Here is a tiny trained network, its code and every weight. The questions are about switching its units off for an input and a target symbol, where a switched-off unit gives its printed mean instead of its output.

import numpy as np


def w(rows, s, z=0):
    codes = np.array(rows[::2]) - 128.0
    scale = np.full(codes.shape[1], s)
    scale[-1] = z or s
    return codes * scale


def f(y):
    return y / 2 * (1 + np.tanh(0.7978845608 * (y + 0.044715 * y**3)))


def softmax(a):
    e = np.exp(a - a.max(-1, keepdims=True))
    return e / e.sum(-1, keepdims=True)


def log_softmax(a):
    a = a - a.max(-1, keepdims=True)
    return a - np.log(np.exp(a).sum(-1, keepdims=True))


def net(x, mask):
    ids = ['ΔΨαβεημφω'.index(c) for c in x.split()]
    T = len(ids)
    res = E[ids] + P[:T]
    r = res
    for j in range(2):
        rows = slice(3 * j, 3 * j + 3)
        q, k, v = (r @ M[0][rows].T for M in (Q, K, V))
        z = softmax(np.where(np.tri(T) > 0, q @ k.T / 3**0.5, -1e9)) @ v
        o = O[0][rows]
        res = res + np.where(mask[j], z, o[:, -1]) @ o[:, :-1]
    y = f(res @ A[0][:, :-1].T + A[0][:, -1])
    res = res + np.where(mask[2:14], y, B[0][:, -1]) @ B[0][:, :-1]
    return log_softmax(res[-1] @ U[:, :-1].T + U[:, -1])


Q, K, V, O, A, B = {}, {}, {}, {}, {}, {}
E = w([
[4,78,143,123],'Δ',
[41,111,97,3],'Ψ',
[188,152,172,211],'α',
[48,204,155,186],'β',
[187,46,198,94],'ε',
[199,151,154,195],'η',
[78,203,109,169],'μ',
[143,151,158,195],'φ',
[162,124,34,108],'ω',
],0.017)
P = w([
[64,5,143,232],'0',
[234,255,189,105],'1',
[196,204,167,127],'2',
[170,176,160,138],'3',
[152,156,152,135],'4',
[143,142,146,138],'5',
[138,134,134,136],'6',
[133,126,124,132],'7',
[130,123,118,132],'8',
[131,119,104,124],'9',
[128,114,97,124],'10',
[129,110,87,118],'11',
[134,105,79,113],'12',
[135,98,65,105],'13',
],0.008)
Q[0] = w([
[52,157,66,127],'head 0',
[88,77,137,101],'head 0',
[39,113,168,182],'head 0',
[80,86,82,64],'head 1',
[2,231,80,120],'head 1',
[148,68,174,31],'head 1',
],0.0092)
K[0] = w([
[80,166,117,125],'head 0',
[105,98,142,88],'head 0',
[86,107,168,184],'head 0',
[190,104,22,105],'head 1',
[2,187,107,116],'head 1',
[158,46,108,100],'head 1',
],0.0094)
V[0] = w([
[34,120,35,167],'head 0',
[113,103,105,209],'head 0',
[202,35,50,136],'head 0',
[51,138,255,148],'head 1',
[82,155,177,104],'head 1',
[212,134,184,184],'head 1',
],0.0088)
O[0] = w([
[61,127,109,97,253],'head 0',
[43,113,162,110,196],'head 0',
[126,227,202,131,147],'head 0',
[254,133,129,137,85],'head 1',
[217,179,152,153,103],'head 1',
[151,43,69,134,163],'head 1',
],0.0075,0.002)
A[0] = w([
[133,180,182,156,96],'neuron 0',
[140,118,126,212,228],'neuron 1',
[39,118,87,132,153],'neuron 2',
[6,75,162,141,168],'neuron 3',
[140,77,100,202,210],'neuron 4',
[190,110,164,100,75],'neuron 5',
[107,150,166,140,158],'neuron 6',
[101,145,173,198,87],'neuron 7',
[164,78,104,65,173],'neuron 8',
[34,60,177,105,1],'neuron 9',
[174,68,94,119,124],'neuron 10',
[151,149,83,54,92],'neuron 11',
],0.014,0.0078)
B[0] = w([
[215,112,145,152,134],'neuron 0',
[100,144,106,132,205],'neuron 1',
[73,85,102,146,250],'neuron 2',
[249,132,127,157,238],'neuron 3',
[89,180,105,115,197],'neuron 4',
[49,27,110,87,154],'neuron 5',
[147,168,138,128,141],'neuron 6',
[219,143,153,39,138],'neuron 7',
[147,155,193,167,168],'neuron 8',
[92,194,146,98,174],'neuron 9',
[160,183,157,135,157],'neuron 10',
[153,178,182,107,154],'neuron 11',
],0.011)
U = w([
[248,195,137,221,173],'Δ',
[41,253,165,77,239],'Ψ',
[21,107,63,135,242],'α',
[165,145,108,85,5],'β',
[127,123,198,146,252],'ε',
[166,146,108,81,17],'η',
[158,145,113,101,8],'μ',
[171,137,100,61,39],'φ',
[154,147,116,87,12],'ω',
],0.012,0.0035)

Each question gives the input, a string of symbols that net reads in full, and the target symbol t.
The units are the heads (3 rows each of Q, K, V and O) and the neurons (one row each of A and B). Each row of codes is followed by its name. A weight is (code - 128) times the scale printed after its matrix; where a second scale follows, it is the last column's (O, A, B and U).
mask holds one flag per unit, heads first, then neurons. A switched-off unit (its flag False) gives its mean, the last column of its rows in O or B, instead of its output. The means were averaged over made-up inputs and are rounded, as every weight is.
A unit's drop is (log p(t) with every unit on - log p(t) with that unit switched off) / (log p(t) with every unit on - log p(t) with every unit switched off).
The circuit of an input: a set's keep is (log p(t) with only the set's units on - log p(t) with every unit switched off) / (log p(t) with every unit on - log p(t) with every unit switched off). Starting from the 12 units with the biggest drops (on a tie, the unit counted first), units are removed one at a time, each time the one whose removal leaves the highest keep (on an exact tie, the one counted first), for as long as the keep stays at least 0.8.
circuit, biggest first: the units of the circuit, biggest drop first
unit that matters most: the unit with the biggest drop
k most important neurons: the k neurons with the biggest drops, biggest first
which heads matter: for each layer, one digit per head in row order, 1 if its drop is at least 0.15 and else 0, layers parted by /
drop when u is switched off: that unit's drop, to one decimal
input ω Δ ω Δ, target Δ: 2 most important neurons => (neuron 3; neuron 5)
input β μ μ ω η ω ω β ω β, target α: unit that matters most => head 0
input ω ω Ψ ω β, target Δ: which heads matter => 00
input μ ε β ω ε ω α β ω β ω β β, target α: which heads matter => 10
input ε ω ε φ ω μ ω, target α: 2 most important neurons => (neuron 3; neuron 9)
input μ β β ε ω, target Δ: circuit, biggest first => (head 1; neuron 8)
input μ μ η β μ φ ε η, target Ψ: which heads matter => 00
input Δ α ε ω α ε ω μ φ ω ε Δ Ψ Ψ, target Ψ: 2 most important neurons => (neuron 9; neuron 11)
input ε Ψ φ μ μ μ ω μ Δ ω φ, target Ψ: which heads matter => 11
input ω Δ Ψ φ μ, target Δ: which heads matter => 01
input ω ω ω Δ α φ ω μ ω β, target Δ: which heads matter => 00
input ω ε Δ μ β Δ ω, target Ψ: circuit, biggest first => (neuron 3; neuron 11)
input ω μ α ε β μ ε μ β η ω η, target Ψ: 2 most important neurons => (neuron 3; neuron 4)
input μ Δ μ Δ μ β ω μ Δ ω ω μ, target α: circuit, biggest first => (head 0)
input ω Δ ε, target ε: 4 most important neurons => (neuron 5; neuron 8; neuron 3; neuron 10)
input μ α ε β φ Ψ ε ω ε ε ω, target Ψ: which heads matter => 11
input α Δ β ω η μ, target Δ: 3 most important neurons => (neuron 2; neuron 5; neuron 9)
input ω ε ω μ ω ω μ μ ω Δ α β α, target Ψ: 3 most important neurons => (neuron 3; neuron 4; neuron 1)
input ω ω ω ε ω ω α η ω μ Δ Δ μ α, target Ψ: drop when neuron 3 is switched off => 1.1
input φ μ η Δ β ω ε Δ μ ω ω ω μ φ, target Ψ: drop when neuron 4 is switched off => 0.5
input ω β Δ Δ Δ μ β Δ α ω Δ Δ, target Δ: drop when neuron 5 is switched off => 0.1
input ω μ ω α β β ω μ μ ω ω, target α: drop when neuron 6 is switched off => 0.0
